Known rows, with every way that one mark hangs from another:
ravuto(donif rifite(folod(mirib)) sumoras): [-2.04 -1.90  2.00  0.42 -2.33 -2.20  2.08 -2.07  1.75 -2.38  1.91 -2.17
  1.11 -2.47 -0.98  3.91 -2.30 -0.26 -1.31  2.64 -3.08]
sumoras(donif molig(fulo)): [ 0.45  1.16  1.25  2.64  3.50 -0.80  2.25 -2.61  0.16 -3.69  0.47 -1.50
 -2.84 -2.23 -3.89  3.71 -2.24 -1.94 -0.39 -0.36 -3.04]
rifite(folod): [-0.29  0.80  0.11  0.43 -0.89 -1.81  2.28 -1.67  1.84 -1.44  0.42 -1.44
 -2.13 -1.71 -1.93  2.89 -2.35  0.00 -1.30  2.42 -2.63]
sumoras(molig(mirib rifite)): [ 1.59  1.59  0.85 -0.03  0.98 -0.42  2.00 -0.18  0.15 -1.21  1.62 -0.30
 -1.29 -2.89 -3.90  2.08 -1.21 -6.38  1.16 -0.80 -3.00]
donif(rifite(folod)): [-2.29  0.78 -0.09  0.98 -0.94 -1.43  2.42 -1.05  1.65  0.67 -0.88  0.12
 -2.74 -1.50 -2.68  3.30 -2.80  2.36 -2.39  1.87 -2.62]
ravuto(folod): [ 0.31  0.96  1.34 -0.78 -0.19 -1.68  1.77 -1.05  0.83 -1.86  1.55 -2.31
 -0.02 -1.78 -3.40  4.29 -2.57 -0.82 -1.76 -0.94 -2.89]
rifite(ravuto): [-1.55  2.27  0.87 -1.14  2.08 -0.97  1.39 -0.89  1.12 -1.19  0.46 -1.43
 -1.55 -1.81 -2.35  3.25 -1.94 -0.81 -1.64 -0.36 -2.42]
donif(rifite(ravuto)): [-3.57  2.23  0.81 -0.76  1.79 -0.60  1.50 -0.25  0.93  0.88 -0.69 -0.02
 -2.51 -1.66 -3.31  3.58 -2.40  1.47 -2.79 -0.75 -2.39]
molig(fulo mirib rifite): [ 1.96  1.37  1.02  2.45  1.99 -0.42  1.96 -1.55  0.91 -3.11 -0.45 -1.71
 -3.95 -2.90 -2.74  1.92 -1.90 -5.37 -0.08  0.19 -2.81]
rifite(ravuto(donif sumoras)): [-1.47  0.29  1.29  0.25  0.99 -1.00  1.07 -1.79  1.66 -2.37 -0.23 -2.11
  2.08 -2.83 -2.98  3.30 -1.23 -4.24 -1.48 -1.08 -1.97]
molig(fulo mirib rifite(folod ravuto)): [-0.67  1.35  0.63  2.03  1.04  0.02  1.99 -1.84  1.76 -2.36 -0.62 -2.86
 -3.22 -2.04 -0.68  0.64 -1.69 -3.40 -2.04  1.28 -2.39]
sumoras(donif(rifite) molig): [-2.44  1.21  0.85  0.25  2.64 -0.58  2.05 -1.09  0.08  0.34  0.36  1.32
 -2.56 -1.99 -4.35  3.81 -2.53  0.89 -1.12 -1.19 -2.50]
donif(rifite(folod(mirib) ravuto(sumoras))): [-4.72  0.64  0.99 -0.86 -2.42 -0.84  1.41 -1.37  1.33  1.05  1.12 -1.60
 -1.58 -1.20 -1.61  3.65 -2.43  0.96 -2.45  1.11 -2.98]
molig(fulo rifite(folod(mirib) ravuto)): [-2.54  1.88  0.98  0.95 -1.91 -0.27  1.64 -2.70  1.46 -2.60  1.96 -2.84
 -3.18 -1.05  0.54  2.06 -2.01 -2.19 -1.25  0.79 -2.88]
rifite(ravuto(sumoras)): [-1.20  0.97  1.24 -0.99  0.70 -1.00  1.02 -1.98  1.18 -1.82  0.52 -2.56
  0.01 -2.05 -3.79  3.78 -1.65 -2.66 -0.68 -0.89 -2.26]
rifite(folod(mirib) ravuto(sumoras)): [-2.72  0.64  1.05 -1.35 -2.15 -1.17  1.29 -1.93  1.62 -0.83  2.29 -3.11
 -0.76 -1.46 -0.68  3.25 -2.01 -1.54 -1.22  1.07 -3.03]
sumoras(donif(rifite(ravuto)) molig): [-4.27  1.95  1.06 -0.67  3.53  0.10  1.66 -0.95  0.08  1.10  0.25  0.78
 -2.25 -1.68 -3.64  3.48 -2.19  1.48 -2.23 -2.40 -2.30]
sumoras(donif(rifite) molig(mirib)): [-1.06  1.15  0.89  0.34  4.42 -0.29  2.19  0.43 -0.01  1.35 -0.23  1.36
 -3.81 -2.84 -3.81  2.67 -2.43 -0.58 -1.66 -0.49 -3.01]
sumoras(donif molig): [-0.43  1.24  0.90 -0.12  2.73 -0.97  1.96 -1.61  0.25 -1.44  1.61 -0.35
 -2.01 -2.21 -3.37  3.54 -2.01 -1.49 -0.04 -0.86 -2.55]
sumoras(donif): [-0.52  1.04  0.75 -0.39  3.04 -1.19  1.64 -1.79  1.17 -1.43  0.82 -0.54
 -3.55 -2.15 -2.13  3.04 -2.55 -0.40 -0.73 -0.37 -1.99]
rifite(ravuto(donif folod)): [-1.99  0.97  1.49 -0.62  0.93 -0.93  1.38 -0.55  1.39 -2.05  0.76 -2.34
  2.66 -2.17 -2.09  3.29 -1.77 -1.17 -3.46 -2.13 -2.24]
donif(rifite): [-1.50  1.45  0.59  0.35  1.33 -1.22  1.93 -0.49  0.82  0.28 -0.52  0.78
 -3.16 -2.04 -4.00  4.06 -2.74  1.07 -1.52 -0.02 -2.71]
folod(mirib): [-0.30  1.95  1.03 -1.39  0.43 -1.61  1.58 -0.46  0.70 -0.90  2.57 -0.99
 -3.53 -2.25 -1.55  3.85 -2.55 -1.83 -0.07  1.10 -3.48]

Rows:
[-2.75  0.87  0.36  0.79  0.26 -0.97  1.82 -1.24  2.52 -1.23 -0.27 -1.58
  0.69 -2.13 -0.43  1.89 -1.59 -0.69 -3.06  0.97 -2.01] => rifite(folod ravuto(donif))
[-5.20  1.53  1.95 -2.60  1.51 -0.15  1.04 -0.47  0.24  1.60  2.41 -0.73
 -2.68 -1.07 -0.70  3.82 -3.25  2.87 -3.96 -2.90 -2.59] => sumoras(donif(rifite(ravuto(folod(mirib)))))
[-2.00  0.90  2.29 -2.72 -1.50 -1.11  0.80 -1.24  0.50 -1.32  3.48 -3.87
  1.31 -1.53 -2.34  4.58 -2.17 -2.39 -1.53 -2.07 -3.19] => rifite(ravuto(folod(mirib) sumoras))
[-3.01  1.92  0.66 -1.63 -0.83 -1.12  1.58 -0.73  1.54 -0.35  2.29 -2.16
 -2.60 -1.31  0.39  2.60 -2.31  0.15 -2.10  1.63 -3.15] => rifite(folod(mirib) ravuto)
[-2.52  1.43  1.90 -1.82  0.18 -0.95  1.16  0.02  0.92 -1.29  2.72 -2.44
  1.59 -2.13 -0.28  3.50 -2.07 -2.03 -3.13 -1.75 -2.96] => rifite(ravuto(donif folod(mirib)))
[-2.19 -0.05  1.58 -0.99 -1.29 -2.18  2.34 -1.15  1.20 -1.15  2.41 -1.42
 -2.67 -1.54 -0.31  3.76 -3.04  2.87 -1.65  3.43 -3.54] => ravuto(rifite(folod(mirib)))
[-2.05 -1.26  1.86 -0.70 -2.68 -2.27  2.07 -2.17  1.19 -1.79  2.62 -2.84
 -0.92 -1.73 -1.52  4.52 -2.75  0.97 -0.59  3.15 -3.45] => ravuto(rifite(folod(mirib)) sumoras)
[-2.29 -1.12  0.49  2.57 -2.06 -1.34  2.10 -2.07  2.18 -0.48 -1.43 -0.62
  1.11 -2.55 -3.09  3.45 -2.08 -0.91 -2.27  1.16 -2.16] => ravuto(donif(rifite(folod)) sumoras)
[-0.57  1.10  0.79  1.97 -2.69 -0.93  2.14 -2.91  1.27 -3.10  1.96 -2.41
 -3.73 -1.44 -0.03  2.43 -2.38 -2.83 -0.08  1.65 -3.21] => molig(fulo rifite(folod(mirib)))
[-2.91 -0.88  0.86  1.35 -2.88 -1.37  1.90 -1.41  1.78  0.26  0.59 -0.57
  0.01 -2.35 -1.50  3.55 -2.32 -1.32 -1.81  1.53 -2.98] => ravuto(donif(rifite(folod(mirib))) sumoras)
[-0.57 -1.47  2.78 -0.99 -1.28 -2.11  1.79 -2.20  0.49 -3.04  1.76 -3.60
  2.43 -1.83 -4.88  5.67 -2.67  0.77 -1.51 -0.97 -2.76] => ravuto(folod rifite sumoras)
[ 0.00  0.75  0.40  3.14 -1.74 -0.93  2.31 -3.47  1.74 -3.70  0.09 -2.37
 -2.78 -1.55 -1.81  2.28 -2.11 -2.45 -0.32  1.24 -2.36] => molig(fulo rifite(folod))
[-0.01  1.57  1.75  0.72  1.59  0.19  1.47 -1.15  0.67 -2.77  0.52 -3.49
 -1.00 -2.01 -2.20  2.00 -1.84 -3.92 -2.48 -2.52 -2.58] => molig(fulo mirib rifite(ravuto(folod)))
[-2.10  0.22  1.26  0.81  0.10 -1.25  1.90 -0.18  1.03 -0.46 -0.39 -0.25
  1.44 -2.38 -3.55  4.21 -2.62  0.35 -3.39 -1.76 -2.40] => ravuto(donif(rifite) folod)
[-1.33 -1.59  1.58  0.49 -1.83 -2.20  2.28 -2.90  1.60 -2.44  0.67 -2.73
  0.13 -1.75 -3.28  4.23 -2.50  1.51 -1.06  2.28 -2.53] => ravuto(rifite(folod) sumoras)
[-5.28  0.89  0.39 -0.17  1.66 -0.29  1.79 -1.68  1.75  1.40 -0.54 -0.03
 -3.65 -1.02 -0.98  2.24 -2.79  3.98 -3.94 -0.32 -1.62] => sumoras(donif(rifite(folod ravuto)))
[-2.74 -0.83  0.65  1.28 -0.68 -0.74  2.25 -2.52  0.90 -0.13  0.36 -0.55
 -0.70 -1.61 -4.39  3.82 -2.32  0.29 -1.15 -0.05 -2.42] => ravuto(sumoras(donif(rifite(folod)) molig))
[-2.64  0.43  1.19 -1.14  1.01  0.08  0.63 -3.69  1.08 -1.96  1.63 -1.85
 -0.82 -1.76 -2.31  2.47 -1.39 -3.89  0.23 -3.66 -0.90] => molig(rifite(ravuto(sumoras(donif))))
[-4.29  1.44  0.24 -0.11 -0.17 -0.72  1.96 -0.85  1.72  1.28 -0.80 -0.41
 -2.39 -1.19 -1.95  2.87 -2.50  2.81 -3.58  0.64 -2.35] => donif(rifite(folod ravuto))
[-0.92 -0.48  2.08 -1.86 -0.40 -1.31  1.05 -2.43  0.43 -1.49  3.81 -2.98
 -0.46 -1.81 -1.81  4.62 -2.75 -1.96 -0.76 -2.01 -2.74] => ravuto(folod(mirib) sumoras(donif))
[ 1.13  0.71  0.45  3.07 -0.03 -0.49  2.42 -2.03  1.72 -2.63 -0.50 -2.32
 -3.82 -2.40 -1.38  1.15 -1.97 -4.01 -0.94  1.98 -2.77] => molig(fulo mirib rifite(folod))
[-0.72 -1.38  2.33  1.14  0.21 -1.81  2.19 -1.67  0.43 -3.71  0.68 -1.45
  3.81 -3.12 -5.48  4.95 -1.47 -2.85  0.11  0.02 -2.94] => ravuto(donif rifite sumoras(molig))
[-2.12 -1.55  3.14 -2.16 -0.10 -1.71  1.36 -2.51  0.15 -2.19  3.87 -3.13
 -0.17 -1.65 -1.96  5.24 -3.19  1.08 -1.37 -1.45 -2.89] => ravuto(folod(mirib) rifite sumoras(donif))
[-2.32  0.12  2.31 -1.42 -1.19 -1.01  0.83 -1.08  1.03 -1.88  2.76 -3.45
  3.61 -2.28 -1.53  4.05 -1.79 -3.91 -2.33 -2.18 -2.88] => rifite(ravuto(donif folod(mirib) sumoras))
[-0.45  0.88  0.21  0.65 -2.89 -0.86  2.30 -2.22  1.01 -1.76  1.96 -0.90
  0.20 -1.55 -3.07  2.56 -1.38 -3.44  0.84  0.01 -2.61] => sumoras(molig(rifite(folod)))
[-0.67  1.10  0.81 -0.06  1.01 -0.32  1.69 -2.42  0.18 -2.01  2.35 -0.05
 -1.32 -2.03 -3.07  2.74 -1.53 -3.62  1.33 -2.68 -1.90] => sumoras(donif molig(rifite))
[ 0.90  1.63  1.04  2.63  0.15 -0.48  2.18 -2.48  0.06 -4.25  1.15 -1.46
 -1.10 -2.14 -4.64  3.57 -1.56 -5.22  1.30 -0.70 -3.05] => sumoras(molig(fulo rifite))
[-1.27  1.59  1.77  0.77 -0.05 -0.10  1.41 -2.61  0.54 -3.80  1.26 -3.63
  0.18 -1.23 -2.53  3.18 -1.92 -2.59 -1.81 -3.01 -2.32] => molig(fulo rifite(ravuto(folod)))
[-2.00 -1.22  1.22  1.20 -0.19 -2.11  2.63 -1.57  2.10 -2.59 -0.07 -1.16
  0.46 -2.35 -1.36  3.04 -2.35  1.76 -2.63  2.66 -2.40] => ravuto(donif rifite(folod))
[-3.09  1.23  0.38 -0.16 -1.78 -1.45  2.17 -0.59  1.27  1.39  1.19  0.05
 -3.86 -1.47 -1.01  3.43 -3.07  1.91 -2.09  2.51 -3.47] => donif(rifite(folod(mirib)))
